What each symbol does to the elements:
Z123 ro Z810
Z123 da Z194
Z123 ge Z474
Z123 sa Z61
Z123 ko Z464
Z195 ro Z518
Z195 da Z397
Z195 ge Z61
Z195 sa Z790
Z195 ko Z849
Z201 ro Z849
Z201 da Z80
Z201 ge Z358
Z201 sa Z935
Z201 ko Z403
Z309 ro Z589
Z309 da Z464
Z309 ge Z80
Z309 sa Z145
Z309 ko Z447
Z971 ro Z474
Z971 da Z447
Z971 ge Z403
Z971 sa Z599
Z971 ko Z783
Z930 ro Z945
Z930 da Z495
Z930 ge Z810
Z930 sa Z518
Z930 ko Z195
Z795 ro Z201
Z795 da Z519
Z795 ge Z24
Z795 sa Z403
Z795 ko Z245
Z810 ro Z379
Z810 da Z472
Z810 ge Z66
Z810 sa Z716
Z810 ko Z61
Z589 ro Z821
Z589 da Z61
Z589 ge Z526
Z589 sa Z725
Z589 ko Z145
Z725 ro Z753
Z725 da Z589
Z725 ge Z849
Z725 sa Z66
Z725 ko Z474
Z964 ro Z655
Z964 da Z317
Z964 ge Z574
Z964 sa Z494
Z964 ko Z663
Z515 ro Z574
Z515 da Z815
Z515 ge Z190
Z515 sa Z597
Z515 ko Z254
Z61 ro Z716
Z61 da Z123
Z61 ge Z664
Z61 sa Z589
Z61 ko Z309
Z598 ro Z663
Z598 da Z724
Z598 ge Z254
Z598 sa Z826
Z598 ko Z157
Z699 ro Z602
Z699 da Z663
Z699 ge Z910
Z699 sa Z392
Z699 ko Z815
Z392 ro Z327
Z392 da Z699
Z392 ge Z542
Z392 sa Z574
Z392 ko Z515
Z403 ro Z935
Z403 da Z795
Z403 ge Z655
Z403 sa Z100
Z403 ko Z995
Z597 ro Z396
Z597 da Z515
Z597 ge Z724
Z597 sa Z910
Z597 ko Z604
Z254 ro Z597
Z254 da Z945
Z254 ge Z181
Z254 sa Z604
Z254 ko Z809
Z245 ro Z403
Z245 da Z974
Z245 ge Z964
Z245 sa Z995
Z245 ko Z509
Z24 ro Z358
Z24 da Z255
Z24 ge Z327
Z24 sa Z655
Z24 ko Z964
Z519 ro Z80
Z519 da Z783
Z519 ge Z255
Z519 sa Z795
Z519 ko Z974
Z157 ro Z826
Z157 da Z593
Z157 ge Z809
Z157 sa Z912
Z157 ko Z495
Z56 ro Z971
Z56 da Z655
Z56 ge Z245
Z56 sa Z783
Z56 ko Z602
Z912 ro Z815
Z912 da Z157
Z912 ge Z804
Z912 sa Z945
Z912 ko Z930
Z664 ro Z397
Z664 da Z474
Z664 ge Z798
Z664 sa Z526
Z664 ko Z80
Z497 ro Z255
Z497 da Z509
Z497 ge Z699
Z497 sa Z317
Z497 ko Z165
Z783 ro Z599
Z783 da Z56
Z783 ge Z995
Z783 sa Z519
Z783 ko Z327
Z724 ro Z561
Z724 da Z190
Z724 ge Z945
Z724 sa Z598
Z724 ko Z593
Z379 ro Z190
Z379 da Z804
Z379 ge Z495
Z379 sa Z181
Z379 ko Z716
Z447 ro Z145
Z447 da Z358
Z447 ge Z795
Z447 sa Z971
Z447 ko Z56
Z100 ro Z798
Z100 da Z403
Z100 ge Z56
Z100 sa Z876
Z100 ko Z255
Z494 ro Z56
Z494 da Z964
Z494 ge Z396
Z494 sa Z602
Z494 ko Z699
Z945 ro Z515
Z945 da Z912
Z945 ge Z379
Z945 sa Z254
Z945 ko Z518
Z593 ro Z598
Z593 da Z181
Z593 ge Z518
Z593 sa Z157
Z593 ko Z753
Z181 ro Z724
Z181 da Z379
Z181 ge Z930
Z181 sa Z593
Z181 ko Z821
Z358 ro Z309
Z358 da Z876
Z358 ge Z519
Z358 sa Z447
Z358 ko Z655
Z849 ro Z790
Z849 da Z526
Z849 ge Z309
Z849 sa Z194
Z849 ko Z935
Z935 ro Z194
Z935 da Z201
Z935 ge Z447
Z935 sa Z798
Z935 ko Z100
Z80 ro Z526
Z80 da Z599
Z80 ge Z876
Z80 sa Z201
Z80 ko Z795
Z316 ro Z542
Z316 da Z604
Z316 ge Z157
Z316 sa Z190
Z316 ko Z379
Z663 ro Z494
Z663 da Z561
Z663 ge Z597
Z663 sa Z699
Z663 ko Z826
Z804 ro Z316
Z804 da Z809
Z804 ge Z753
Z804 sa Z379
Z804 ko Z810
Z790 ro Z809
Z790 da Z195
Z790 ge Z589
Z790 sa Z472
Z790 ko Z194
Z798 ro Z123
Z798 da Z935
Z798 ge Z971
Z798 sa Z464
Z798 ko Z876
Z396 ro Z245
Z396 da Z574
Z396 ge Z561
Z396 sa Z509
Z396 ko Z910
Z255 ro Z876
Z255 da Z995
Z255 ge Z602
Z255 sa Z24
Z255 ko Z317
Z526 ro Z195
Z526 da Z664
Z526 ge Z464
Z526 sa Z849
Z526 ko Z201
Z190 ro Z165
Z190 da Z316
Z190 ge Z912
Z190 sa Z724
Z190 ko Z181
Z995 ro Z100
Z995 da Z245
Z995 ge Z494
Z995 sa Z255
Z995 ko Z497
Z561 ro Z964
Z561 da Z165
Z561 ge Z515
Z561 sa Z663
Z561 ko Z598
Z194 ro Z472
Z194 da Z849
Z194 ge Z145
Z194 sa Z123
Z194 ko Z798
Z809 ro Z604
Z809 da Z518
Z809 ge Z821
Z809 sa Z804
Z809 ko Z472
Z716 ro Z181
Z716 da Z810
Z716 ge Z397
Z716 sa Z821
Z716 ko Z589
Z542 ro Z497
Z542 da Z910
Z542 ge Z826
Z542 sa Z165
Z542 ko Z190
Z602 ro Z783
Z602 da Z494
Z602 ge Z509
Z602 sa Z327
Z602 ko Z392
Z518 ro Z254
Z518 da Z930
Z518 ge Z716
Z518 sa Z809
Z518 ko Z790
Z509 ro Z995
Z509 da Z396
Z509 ge Z663
Z509 sa Z497
Z509 ko Z542
Z574 ro Z974
Z574 da Z392
Z574 ge Z165
Z574 sa Z396
Z574 ko Z597
Z464 ro Z61
Z464 da Z798
Z464 ge Z599
Z464 sa Z309
Z464 ko Z358
Z876 ro Z464
Z876 da Z100
Z876 ge Z783
Z876 sa Z358
Z876 ko Z24
Z397 ro Z930
Z397 da Z66
Z397 ge Z123
Z397 sa Z195
Z397 ko Z526
Z815 ro Z392
Z815 da Z826
Z815 ge Z316
Z815 sa Z515
Z815 ko Z945
Z655 ro Z447
Z655 da Z24
Z655 ge Z974
Z655 sa Z56
Z655 ko Z494
Z474 ro Z66
Z474 da Z145
Z474 ge Z935
Z474 sa Z664
Z474 ko Z599
Z821 ro Z593
Z821 da Z716
Z821 ge Z195
Z821 sa Z753
Z821 ko Z725
Z145 ro Z725
Z145 da Z309
Z145 ge Z201
Z145 sa Z474
Z145 ko Z971
Z165 ro Z317
Z165 da Z542
Z165 ge Z815
Z165 sa Z561
Z165 ko Z724
Z826 ro Z699
Z826 da Z598
Z826 ge Z604
Z826 sa Z815
Z826 ko Z912
Z472 ro Z804
Z472 da Z790
Z472 ge Z725
Z472 sa Z810
Z472 ko Z123
Z66 ro Z495
Z66 da Z725
Z66 ge Z194
Z66 sa Z397
Z66 ko Z664
Z974 ro Z795
Z974 da Z327
Z974 ge Z317
Z974 sa Z245
Z974 ko Z396
Z317 ro Z24
Z317 da Z497
Z317 ge Z392
Z317 sa Z964
Z317 ko Z561
Z604 ro Z910
Z604 da Z254
Z604 ge Z593
Z604 sa Z316
Z604 ko Z804
Z327 ro Z519
Z327 da Z602
Z327 ge Z497
Z327 sa Z974
Z327 ko Z574
Z910 ro Z509
Z910 da Z597
Z910 ge Z598
Z910 sa Z542
Z910 ko Z316
Z753 ro Z157
Z753 da Z821
Z753 ge Z790
Z753 sa Z495
Z753 ko Z66
Z495 ro Z912
Z495 da Z753
Z495 ge Z472
Z495 sa Z930
Z495 ko Z397
Z599 ro Z664
Z599 da Z971
Z599 ge Z100
Z599 sa Z80
Z599 ko Z519

The rows follow the links: the fewer symbols apart two elements are, the more alike their rows tend to be.

Each row is also shifted at random along 3 hidden directions that mean nothing.

Each row, then its element:
-4 -9 -1 -13 10 -3 -28 -7 5 -5 -6 0 -12 29 -7 -14 -31 -5 4 -30 -8 -24 -10 -11 0 -9 -5 1 -4 10 -23 3 11 1 12 -5: Z542
-3 -4 -9 -2 -7 -3 -26 -13 13 -6 18 -10 -18 4 -12 11 -42 -16 11 -18 -10 -10 -17 -17 11 -8 1 -10 11 -26 -10 -7 11 -1 3 -9: Z815
15 -9 -10 -10 8 -15 -31 1 -1 2 -7 -5 -8 15 -14 -10 -19 8 11 -25 1 -33 17 0 -10 -13 5 9 -9 4 -12 0 5 16 20 -5: Z699
0 1 16 3 6 15 36 15 -2 3 -8 24 18 -4 10 -11 33 1 -18 26 -8 37 -7 7 -6 19 -24 8 -3 33 13 -7 -8 -16 -20 15: Z526
-53 4 12 -1 -18 -4 7 6 21 -16 6 -3 17 47 -1 -20 12 14 -4 21 -17 13 -23 -10 -7 10 -26 5 -9 20 0 5 3 -12 10 12: Z56
24 13 7 2 0 13 22 -13 -12 -4 -3 -9 -9 -21 16 1 -1 -23 -12 0 9 10 -16 -8 22 7 7 -7 5 -4 -18 15 13 -18 -2 -14: Z195
3 4 7 7 -3 17 26 -3 -8 -1 -8 12 15 -2 19 4 34 7 -15 25 7 22 3 9 -3 1 4 -17 3 -1 14 5 -16 -8 -13 15: Z664
-2 10 -2 8 -9 1 13 -5 -15 0 -7 -10 11 -14 15 10 39 16 -5 16 26 -4 24 17 -3 -6 31 -11 -3 -19 14 17 -15 11 4 3: Z798
32 -8 -5 -10 4 1 -26 -12 6 -6 0 0 -16 22 -7 -9 -36 -12 4 -22 -13 -14 -13 -17 5 -9 -9 -7 1 -1 -22 -1 13 -8 13 -4: Z515
-33 -12 -7 -9 12 -11 -28 8 4 5 -7 6 1 23 -11 -7 -11 15 12 -20 -2 -26 12 4 -17 -9 0 11 -7 10 0 -4 -4 20 5 4: Z574
4 -2 2 5 -25 -1 -11 -6 18 -17 7 -8 11 42 -3 -7 8 20 2 23 -12 3 -2 -7 -9 -11 -5 -19 -4 -14 6 4 -7 -5 20 17: Z255
-3 8 7 1 -24 -5 0 -8 12 -19 3 -19 9 41 3 -15 12 15 -2 19 -6 -1 -8 -10 0 -4 -4 -9 -10 -1 -9 17 5 -10 29 6: Z783
-7 -16 -5 -3 25 18 -9 -6 -11 13 -11 27 -9 -15 6 14 -11 -11 -4 -21 5 -3 5 7 -3 -10 10 -16 16 -5 6 -10 -12 6 -32 6: Z181
4 -8 -12 -5 5 -25 -27 17 5 9 4 -3 -1 -1 -25 -1 -11 14 19 -11 -4 -24 25 7 -15 -5 -3 23 -9 2 8 -14 -2 23 14 -5: Z396
-23 12 2 2 -5 -4 13 -3 -13 -4 -13 -16 12 8 15 -6 34 16 -5 9 23 -13 15 10 -1 -2 25 -1 -11 1 -3 25 -5 7 16 -2: Z599
50 11 1 -2 9 9 14 -15 -22 1 -11 -12 -16 -30 16 2 -4 -22 -9 -12 17 -5 -2 -3 23 0 19 -4 1 -5 -24 17 14 -12 5 -21: Z810
-15 16 5 0 -13 -13 12 1 -4 -7 -5 -25 9 8 7 -11 24 13 0 11 14 -9 7 3 2 4 11 12 -16 6 -10 23 7 2 26 -10: Z358
-5 -13 -2 -6 32 13 2 4 -17 17 -16 28 -6 -22 5 4 -8 -13 -5 -23 6 0 4 9 -3 1 1 3 8 17 1 -10 -7 5 -30 0: Z804
20 17 0 4 -32 -11 -2 -13 4 -18 4 -37 2 21 4 -6 13 12 2 16 7 -10 4 -8 7 -7 15 -9 -11 -21 -11 26 8 -4 41 -6: Z795
27 11 2 12 -15 19 22 -18 -7 -7 4 -8 1 -14 20 14 17 -9 -11 24 9 22 -6 -1 15 -3 15 -30 12 -29 4 10 -6 -16 -5 4: Z123
24 3 14 4 -1 23 32 -4 -6 -5 -10 16 11 3 19 -6 25 -3 -20 23 -2 30 -10 0 2 6 -11 -14 2 12 4 5 -4 -21 -12 13: Z194
-7 -10 -7 6 -17 -5 -23 -1 16 -8 8 -1 10 31 -9 5 4 25 9 14 -7 -5 12 2 -18 -15 2 -19 0 -23 19 -6 -16 11 10 18: Z327
-6 -20 -6 -3 24 25 -12 -14 -11 9 -13 30 -8 -2 11 14 -12 -10 -7 -19 5 -4 2 4 -4 -15 13 -29 19 -12 6 -7 -18 4 -33 13: Z593
-6 -11 -11 0 -2 -21 -24 16 11 6 7 2 7 7 -23 3 -3 21 16 1 -7 -13 23 9 -20 -6 -6 14 -6 -2 18 -17 -11 21 8 8: Z317
9 10 3 -1 1 1 13 -4 -18 -3 -23 -7 11 10 18 -13 40 19 -10 10 21 -13 22 12 -7 -7 20 -2 -14 11 -4 26 -6 5 18 1: Z80
2 1 1 -4 26 3 14 7 -19 15 -11 9 -9 -40 3 2 -7 -21 -3 -23 10 -2 2 6 10 13 2 22 1 20 -10 -2 9 1 -18 -17: Z495
12 13 10 5 -4 18 25 -16 -8 -7 0 -6 -6 -11 20 4 5 -19 -15 7 6 18 -22 -8 21 6 5 -17 9 -6 -13 14 8 -21 -7 -6: Z66
-34 6 -2 -1 11 12 7 -22 -20 4 -5 -9 -14 -26 21 16 -7 -23 -5 -23 24 -12 -8 0 20 -4 34 -14 14 -19 -14 18 3 2 -17 -15: Z821

The symbols that take the first to the second take the third to the fourth, perhaps in another order. What is the fourth?
Answers are names.
7 8 1 13 -12 10 24 -2 -5 1 5 -1 10 -23 12 17 30 5 -6 28 11 22 9 10 3 3 12 -13 6 -20 20 1 -13 -3 -10 6
: 16 8 5 8 -1 -1 30 17 -7 7 -2 6 16 -26 2 1 36 8 -5 27 4 23 15 16 -5 15 -6 14 -5 12 20 -5 -8 0 -7 4
:: 17 0 -9 10 -26 -20 -15 10 21 -4 22 -12 8 6 -22 9 2 20 17 23 -13 3 15 1 -12 -5 -8 2 -3 -23 23 -17 -8 11 17 9
: Z602

-17 15 8 1 -18 -18 13 10 8 -10 6 -24 10 14 -4 -17 16 10 3 18 -2 1 -6 -4 2 14 -11 22 -17 16 -8 12 14 -4 28 -9
: -26 -19 -4 -5 5 -3 -22 8 11 0 -7 20 13 42 -9 -10 4 28 3 -1 -9 -10 13 5 -27 -10 -10 -3 -6 12 14 -9 -16 13 0 24
:: -3 -14 -6 -7 8 -16 -22 20 8 6 -4 12 8 18 -20 -9 -2 21 12 -5 -9 -14 20 9 -23 -3 -13 17 -11 16 12 -15 -8 18 8 9
: Z826

4 16 3 3 -29 -13 2 -7 6 -16 8 -33 5 19 1 -9 14 11 4 17 4 -6 -2 -8 5 -2 7 0 -11 -12 -9 20 9 -4 36 -7
: -3 -15 -10 -8 9 -12 -28 6 2 4 -9 7 0 22 -13 -9 -7 19 10 -17 -1 -28 21 6 -20 -12 1 8 -9 8 2 -4 -8 19 11 5
:: -31 -7 -8 -9 7 -18 -27 7 6 5 3 -6 -8 9 -18 -4 -25 2 15 -26 -3 -26 3 -3 -5 -3 0 18 -5 5 -9 -5 8 16 8 -10
: Z157

-6 -8 -7 -12 11 -14 -29 4 2 2 -5 -2 -8 17 -14 -11 -23 4 10 -27 -5 -30 5 -3 -8 -7 -1 15 -9 12 -13 -1 8 13 14 -6
: 0 -18 -8 -11 12 -3 -31 -2 -1 0 -20 11 1 38 -4 -13 -5 21 4 -19 1 -32 20 4 -22 -20 8 -6 -9 8 -5 4 -10 17 13 12
:: 18 -10 -3 -6 4 3 -19 -6 12 -5 8 5 -15 13 -11 -3 -38 -14 3 -17 -20 -2 -20 -17 6 -2 -18 -3 7 1 -12 -11 11 -9 -1 -1
: Z910

2 -7 -5 -5 27 7 2 1 -19 18 -10 16 -9 -35 4 11 -9 -15 -2 -23 12 -5 7 9 3 1 11 4 9 3 0 -7 -3 8 -25 -7
: -6 5 -1 -3 20 0 11 3 -19 15 -4 0 -12 -45 4 11 -10 -23 0 -22 14 -5 3 6 13 9 12 16 4 5 -7 -2 7 5 -18 -19
:: -36 8 13 -1 -16 -4 7 0 14 -18 -1 -10 14 46 5 -23 14 14 -5 15 -7 4 -18 -10 -3 7 -14 3 -13 19 -10 17 7 -12 19 6
: Z655

-14 5 7 -5 24 7 20 4 -16 10 -10 6 -8 -30 11 -3 -5 -24 -8 -21 10 1 -10 0 14 14 1 16 1 22 -16 4 12 -5 -17 -16
: -27 14 1 2 3 6 15 -14 -14 3 5 -16 -13 -36 16 17 -8 -26 -4 -14 18 -2 -14 -3 25 7 24 -4 12 -18 -14 12 11 -3 -13 -22
:: 11 -13 -12 4 14 11 -13 -7 -5 11 5 16 -12 -27 -2 26 -20 -13 4 -14 1 1 5 4 1 -11 10 -17 20 -26 14 -18 -13 9 -28 4
: Z181

34 16 9 7 -8 9 29 -3 -4 -3 8 -7 -2 -27 10 2 5 -20 -10 17 -2 27 -16 -6 20 16 -6 1 4 -1 -6 3 11 -21 -4 -11
: 31 12 -3 12 -13 -4 23 8 -9 5 4 -8 10 -36 3 15 34 9 -1 29 14 15 24 17 0 4 14 1 -2 -17 22 -2 -11 5 0 -1
:: -19 -10 -8 -9 11 -20 -26 14 6 7 -1 1 -3 10 -20 -7 -16 9 16 -22 -5 -25 12 3 -13 -2 -5 24 -9 15 -2 -8 4 19 9 -4
: Z815

13 4 11 6 0 20 30 -1 -6 -1 -6 16 12 -2 17 -2 28 -1 -17 25 0 30 -6 3 -1 6 -8 -13 3 10 9 3 -8 -16 -14 14
: -16 7 17 7 0 13 39 12 4 1 4 14 13 -13 9 -4 19 -10 -15 23 -10 41 -22 -1 7 23 -26 7 4 24 9 -7 1 -20 -24 6
:: -23 -8 -8 4 -8 8 -28 -24 13 -9 19 -6 -17 9 -1 22 -42 -15 8 -17 -7 -8 -22 -16 11 -16 10 -32 23 -43 -4 -5 0 -2 -10 1
: Z815

-1 12 1 1 -11 -3 6 -12 -15 -7 -16 -23 8 12 17 -8 32 16 -3 8 26 -18 19 7 0 -10 31 -7 -13 -9 -9 34 -3 6 26 -3
: -23 6 5 4 -28 -1 -4 -11 17 -21 8 -16 10 44 4 -9 9 15 -1 18 -6 2 -13 -10 -3 -6 -2 -16 -4 -9 -4 15 0 -8 21 9
:: -47 -5 -1 -3 27 9 7 3 -15 17 -8 17 -7 -31 8 12 -8 -18 -3 -24 11 -4 -3 9 4 6 10 7 12 9 1 -5 -2 8 -36 -6
: Z195

-5 9 7 9 -12 23 24 -18 -3 -7 2 1 4 -4 24 12 18 -7 -15 20 8 23 -14 -2 11 -1 11 -31 14 -20 6 9 -8 -17 -16 8
: -23 18 3 3 -10 -20 17 12 -7 2 0 -25 11 -14 1 -4 28 10 5 13 15 -5 14 9 1 10 10 25 -16 6 2 13 5 10 18 -14
:: -14 8 7 -4 18 4 23 3 -16 9 -6 0 -9 -33 10 -1 -6 -25 -8 -16 10 4 -14 -1 17 17 1 19 3 20 -17 5 14 -7 -16 -18
: Z664

-41 2 8 6 1 17 24 -1 -8 0 -12 14 19 4 22 5 38 12 -14 20 12 17 3 13 -7 0 11 -15 5 2 18 8 -20 -1 -21 17
: 5 14 -5 5 -14 -5 5 -14 -18 -3 -9 -27 6 -5 18 7 35 17 -1 12 32 -18 28 13 1 -13 43 -16 -6 -26 1 30 -9 13 21 -5
:: 7 -10 -6 -2 24 5 -1 6 -12 19 -4 20 -9 -37 -4 16 -13 -14 2 -17 4 0 9 10 1 1 4 5 12 -1 10 -17 -6 9 -29 -2
: Z753

16 -16 -6 -2 24 14 -8 -2 -10 13 -8 29 -9 -15 2 11 -13 -10 -3 -17 0 1 6 6 -3 -9 2 -12 13 -3 8 -16 -12 4 -28 8
: 23 -20 -3 -3 12 19 -16 -9 6 1 -2 26 -11 11 -1 5 -27 -12 -3 -13 -16 7 -13 -7 -3 -11 -12 -22 15 -6 0 -15 -7 -8 -19 14
:: 2 2 10 -1 -18 -3 1 4 18 -16 1 -2 14 46 -3 -23 12 17 -4 22 -18 10 -11 -10 -9 2 -24 0 -13 17 -4 6 3 -13 22 13
: Z403

-22 12 13 -3 11 4 32 7 -5 5 2 1 -5 -28 7 -5 -3 -26 -9 -4 -1 20 -27 -5 18 25 -15 22 2 27 -14 0 19 -18 -18 -17
: -9 -21 2 -4 16 18 -12 -2 10 3 2 31 -6 10 -4 3 -27 -13 -4 -13 -20 12 -22 -8 -3 -1 -21 -14 16 5 4 -22 -6 -9 -29 15
:: -21 -10 -1 -11 9 0 -25 -9 8 -6 -3 0 -13 30 -5 -10 -33 -7 4 -29 -10 -20 -16 -14 0 -7 -7 -3 1 6 -21 4 10 -1 5 -3
: Z995

-14 4 9 -8 17 25 14 -23 -20 -3 -23 5 -10 4 30 -6 0 -21 -19 -20 16 -5 -18 -5 16 -2 18 -20 6 8 -28 27 6 -15 -12 -6
: 53 17 5 6 -12 7 29 -6 -6 -3 9 -13 -6 -32 8 5 5 -20 -8 17 2 24 -10 -4 21 11 -2 -1 4 -9 -5 3 11 -19 2 -13
:: -24 -5 -8 -7 5 -15 -27 -1 8 0 5 -10 -14 10 -15 -3 -33 -4 14 -27 -5 -25 -6 -8 1 -4 0 12 -1 -1 -15 -3 12 10 9 -12
: Z826

16 -3 9 -1 -12 -8 1 17 21 -10 3 8 16 40 -14 -26 9 19 -1 23 -26 16 -7 -6 -16 8 -39 12 -16 29 5 -9 3 -11 18 16
: 14 1 1 5 -22 -19 -1 22 24 -6 19 -4 13 14 -24 -8 5 18 10 27 -25 16 2 -3 -12 9 -33 20 -12 9 17 -20 1 -1 18 9
:: -16 8 10 9 -10 22 25 -14 -1 -8 5 1 3 -5 22 11 14 -12 -16 17 4 27 -21 -4 15 5 4 -23 13 -13 2 10 -4 -18 -19 5
: Z123

